Here is a tiny trained network, its code and every weight. The questions are about switching its units off for an input and a class, where a switched-off unit gives its printed mean instead of its output.

import numpy as np


def w(rows, s, z=0):
    codes = np.array(rows[::2]) - 128.0
    scale = np.full(codes.shape[1], s)
    scale[-1] = z or s
    return codes * scale


def f(y):
    return np.maximum(y, 0)


def log_softmax(a):
    a = a - a.max(-1, keepdims=True)
    return a - np.log(np.exp(a).sum(-1, keepdims=True))


def net(x, mask):
    res = np.array(x, float).reshape(1, 5) / 4 @ E
    y = f(res @ A[0][:, :-1].T + A[0][:, -1])
    res = res + np.where(mask, y, B[0][:, -1]) @ B[0][:, :-1]
    return log_softmax(res[-1] @ U[:, :-1].T + U[:, -1])


A, B = {}, {}
E = w([
[162,127,85,158,164,2],'x0',
[98,136,30,83,115,147],'x1',
[73,220,152,37,87,76],'x2',
[97,93,144,103,134,152],'x3',
[75,177,128,205,207,160],'x4',
],0.009)
A[0] = w([
[120,176,162,180,79,209,235],'N0',
[131,146,168,89,84,198,151],'N1',
[72,111,81,175,120,95,166],'N2',
[170,160,232,180,126,109,179],'N3',
[174,88,121,163,172,139,91],'N4',
[186,40,132,120,134,180,95],'N5',
[148,188,129,90,115,74,179],'N6',
[113,19,126,76,69,90,99],'N7',
[30,88,88,187,169,50,179],'N8',
[223,103,132,84,26,99,89],'N9',
[74,45,131,105,179,48,135],'N10',
[141,48,70,170,148,164,73],'N11',
[147,72,49,187,129,178,58],'N12',
[87,134,177,135,241,137,161],'N13',
[184,106,207,98,127,106,105],'N14',
[121,147,136,74,118,188,217],'N15',
[184,131,216,140,152,130,81],'N16',
[5,200,158,145,157,95,56],'N17',
[80,150,122,68,112,88,38],'N18',
[70,197,160,103,75,119,120],'N19',
[51,96,160,112,84,228,253],'N20',
[96,120,2,92,134,158,123],'N21',
[198,92,137,144,164,129,58],'N22',
],0.01,0.0022)
B[0] = w([
[164,89,53,182,150,85,218],'N0',
[148,94,191,225,184,125,211],'N1',
[160,193,146,125,162,150,172],'N2',
[193,150,98,68,156,124,223],'N3',
[116,122,209,67,81,127,188],'N4',
[64,108,143,103,161,93,201],'N5',
[37,133,125,141,187,112,208],'N6',
[175,167,93,171,65,172,196],'N7',
[177,74,79,169,123,144,210],'N8',
[186,146,68,185,31,141,217],'N9',
[198,111,101,195,193,82,181],'N10',
[60,146,156,80,91,90,200],'N11',
[47,93,212,91,7,82,200],'N12',
[182,162,74,88,2,187,205],'N13',
[162,154,67,72,107,180,183],'N14',
[154,90,147,173,155,112,203],'N15',
[171,170,149,72,151,93,189],'N16',
[101,132,136,139,43,143,220],'N17',
[40,141,167,115,131,110,189],'N18',
[19,91,151,127,198,118,215],'N19',
[140,104,46,107,188,73,255],'N20',
[253,172,175,41,194,162,204],'N21',
[70,126,179,134,99,125,178],'N22',
],0.0061,0.0087)
U = w([
[7,96,253,88,85,68,8],'0',
[130,67,95,169,158,105,251],'1',
[160,33,80,250,213,85,88],'2',
[193,176,178,44,170,209,184],'3',
[141,166,90,209,59,255,52],'4',
],0.0076,0.0026)

Each question gives the input, the list of numbers given to net, and the class t.
The units are the neurons (one row each of A and B). Each row of codes is followed by its name. A weight is (code - 128) times the scale printed after its matrix; where a second scale follows, it is the last column's (A, B and U).
mask holds one flag per neuron, in row order. A switched-off neuron (its flag False) gives its mean, the last column of its row in B, instead of its output. The means were averaged over made-up inputs and are rounded, as every weight is.
A unit's drop is (log p(t) with every unit on - log p(t) with that unit switched off) / (log p(t) with every unit on - log p(t) with every unit switched off).
The circuit of an input: a set's keep is (log p(t) with only the set's units on - log p(t) with every unit switched off) / (log p(t) with every unit on - log p(t) with every unit switched off). Starting from the 12 units with the biggest drops (on a tie, the unit counted first), units are removed one at a time, each time the one whose removal leaves the highest keep (on an exact tie, the one counted first), for as long as the keep stays at least 0.8.
units of the circuit, in order: the units of the circuit, biggest drop first
top k neurons: the k neurons with the biggest drops, biggest first
drop of u: that unit's drop, to one decimal
input [2,-2,-1,-3,7], class 4: units of the circuit, in order -> N13; N20
input [5,3,-5,3,5], class 0: units of the circuit, in order -> N12; N11
input [0,7,0,-2,-4], class 3: top neuron -> N21
input [4,-2,-3,-1,-8], class 4: units of the circuit, in order -> N9; N7
input [-7,2,7,8,4], class 1: top 2 neurons -> N20; N0
input [-5,-8,-7,-7,-1], class 3: units of the circuit, in order -> N3; N16
input [3,5,1,2,1], class 3: top 2 neurons -> N21; N0
input [3,1,-1,-3,-7], class 4: units of the circuit, in order -> N9; N7
input [1,3,2,1,-6], class 4: units of the circuit, in order -> N9; N7
input [-8,4,6,1,-2], class 2: top 2 neurons -> N20; N1
input [-2,6,-7,0,2], class 0: top 2 neurons -> N12; N11
input [-6,-4,3,2,5], class 2: units of the circuit, in order -> N0; N20
input [3,0,2,5,-7], class 4: units of the circuit, in order -> N7; N9
input [0,8,1,-3,3], class 3: units of the circuit, in order -> N21
input [-6,-1,6,3,-8], class 4: top 3 neurons -> N9; N7; N14
input [-8,4,-2,-1,-8], class 2: top 4 neurons -> N20; N1; N15; N13
input [-2,8,-7,-7,1], class 3: top 2 neurons -> N21; N19
input [-7,1,4,-6,7], class 2: top 2 neurons -> N0; N20
input [-2,-8,-1,-2,3], class 3: top 2 neurons -> N3; N16
input [1,6,3,-6,-8], class 4: units of the circuit, in order -> N9
input [0,-8,-7,-6,-1], class 3: top 4 neurons -> N3; N14; N16; N19
input [8,-5,-8,2,8], class 0: drop of N2 -> 0.0
input [5,0,-8,5,-1], class 0: drop of N12 -> 0.1
input [5,-8,2,-2,4], class 3: drop of N3 -> 0.2
input [-5,6,-5,0,6], class 3: drop of N2 -> 0.1
